Below is a small trained network, with its code and all its weights. Each question gives an input and a class and asks what happens when units are switched off, that is, made to give their printed mean instead of their output.

import numpy as np


def w(rows, s, z=0):
    codes = np.array(rows[::2]) - 128.0
    scale = np.full(codes.shape[1], s)
    scale[-1] = z or s
    return codes * scale


def f(y):
    return y / 2 * (1 + np.tanh(0.7978845608 * (y + 0.044715 * y**3)))


def log_softmax(a):
    a = a - a.max(-1, keepdims=True)
    return a - np.log(np.exp(a).sum(-1, keepdims=True))


def net(x, mask):
    res = np.array(x, float).reshape(1, 5) / 4 @ E
    y = f(res @ A[0][:, :-1].T + A[0][:, -1])
    res = res + np.where(mask, y, B[0][:, -1]) @ B[0][:, :-1]
    return log_softmax(res[-1] @ U[:, :-1].T + U[:, -1])


A, B = {}, {}
E = w([
[87,55,76,208,51,212,82],'x0',
[64,192,58,139,73,90,232],'x1',
[137,41,102,2,42,75,114],'x2',
[129,127,126,130,131,124,128],'x3',
[176,207,61,111,95,135,32],'x4',
],0.0068)
A[0] = w([
[113,84,96,192,81,194,122,104],'neuron 0',
[158,186,160,66,197,103,163,96],'neuron 1',
[130,208,131,208,195,179,139,108],'neuron 2',
[116,178,152,227,188,156,132,124],'neuron 3',
[88,78,80,220,95,210,111,105],'neuron 4',
[194,234,68,126,107,159,46,108],'neuron 5',
[49,215,75,137,106,96,186,111],'neuron 6',
[168,81,187,128,190,166,63,112],'neuron 7',
[79,158,59,150,90,92,211,92],'neuron 8',
[91,95,102,173,98,221,112,121],'neuron 9',
[161,172,112,136,122,133,113,246],'neuron 10',
[186,70,203,128,168,151,59,106],'neuron 11',
[90,67,91,148,73,172,107,100],'neuron 12',
[49,2,247,170,177,135,252,119],'neuron 13',
[157,224,174,83,196,87,169,120],'neuron 14',
[151,173,180,74,194,90,170,115],'neuron 15',
[191,85,160,125,179,137,62,114],'neuron 16',
],0.0072,0.012)
B[0] = w([
[180,146,147,148,130,75,101,152],'neuron 0',
[203,142,165,161,106,66,79,150],'neuron 1',
[142,73,106,12,49,108,119,179],'neuron 2',
[116,72,109,55,80,113,136,184],'neuron 3',
[187,141,173,150,139,67,97,169],'neuron 4',
[95,165,38,124,189,145,74,169],'neuron 5',
[150,150,124,163,93,177,178,173],'neuron 6',
[144,166,118,160,69,169,192,163],'neuron 7',
[196,169,120,135,71,185,165,159],'neuron 8',
[161,131,150,155,134,77,118,161],'neuron 9',
[90,55,117,175,160,124,166,249],'neuron 10',
[169,165,113,141,66,185,197,163],'neuron 11',
[192,149,151,113,109,74,101,147],'neuron 12',
[123,169,23,119,186,148,62,207],'neuron 13',
[173,122,146,164,140,86,116,174],'neuron 14',
[165,130,126,156,121,94,111,161],'neuron 15',
[143,148,109,142,99,157,160,156],'neuron 16',
],0.011)
U = w([
[162,143,162,164,134,74,109,100],'0',
[140,164,130,154,93,187,182,103],'1',
[130,72,117,6,83,110,123,123],'2',
[115,100,119,157,147,130,140,253],'3',
[113,174,75,128,181,149,83,81],'4',
[44,112,206,159,171,147,138,126],'5',
[84,192,222,94,134,153,111,71],'6',
],0.018,0.011)

Each question gives the input, the list of numbers given to net, and the class t.
The units are the neurons (one row each of A and B). Each row of codes is followed by its name. A weight is (code - 128) times the scale printed after its matrix; where a second scale follows, it is the last column's (A, B and U).
mask holds one flag per neuron, in row order. A switched-off neuron (its flag False) gives its mean, the last column of its row in B, instead of its output. The means were averaged over made-up inputs and are rounded, as every weight is.
A unit's drop is (log p(t) with every unit on - log p(t) with that unit switched off) / (log p(t) with every unit on - log p(t) with every unit switched off).
The circuit of an input: a set's keep is (log p(t) with only the set's units on - log p(t) with every unit switched off) / (log p(t) with every unit on - log p(t) with every unit switched off). Starting from the 12 units with the biggest drops (on a tie, the unit counted first), units are removed one at a time, each time the one whose removal leaves the highest keep (on an exact tie, the one counted first), for as long as the keep stays at least 0.8.
units of the circuit, in order: the units of the circuit, biggest drop first
most important unit: the unit with the biggest drop
top k neurons: the k neurons with the biggest drops, biggest first
drop when u is switched off: that unit's drop, to one decimal
input [2,-6,1,-5,0], class 1: units of the circuit, in order : (neuron 11; neuron 7)
input [-2,-6,-8,-1,-1], class 2: top 2 neurons : (neuron 2; neuron 3)
input [6,-7,6,0,-2], class 1: units of the circuit, in order : (neuron 11; neuron 7)
input [0,4,4,4,3], class 1: units of the circuit, in order : (neuron 2)
input [2,-1,-6,5,4], class 2: top 3 neurons : (neuron 2; neuron 3; neuron 13)
input [4,-6,-3,5,-6], class 1: top 2 neurons : (neuron 11; neuron 7)
input [6,1,-4,-2,-4], class 0: units of the circuit, in order : (neuron 4; neuron 0)
input [2,-1,-5,1,0], class 2: units of the circuit, in order : (neuron 2; neuron 3)
input [1,5,1,3,0], class 1: units of the circuit, in order : (neuron 8; neuron 6)
input [1,7,6,-4,-4], class 1: top 4 neurons : (neuron 8; neuron 2; neuron 3; neuron 6)
input [7,1,5,-6,8], class 4: top 2 neurons : (neuron 5; neuron 14)
input [1,0,0,-2,-5], class 4: top 2 neurons : (neuron 13; neuron 10)
input [4,-6,-5,4,-1], class 1: top 3 neurons : (neuron 7; neuron 11; neuron 16)
input [7,2,7,3,2], class 0: top 2 neurons : (neuron 2; neuron 3)
input [-4,3,5,2,8], class 4: units of the circuit, in order : (neuron 5)
input [4,1,0,-1,-6], class 4: top 2 neurons : (neuron 13; neuron 10)
input [8,0,-2,-3,-5], class 0: drop when neuron 11 is switched off : 0.0
input [8,-5,-7,8,-7], class 0: drop when neuron 4 is switched off : 0.7
input [2,3,-5,0,-3], class 2: drop when neuron 3 is switched off : 0.3
input [5,-1,-4,0,0], class 0: most important unit : neuron 4
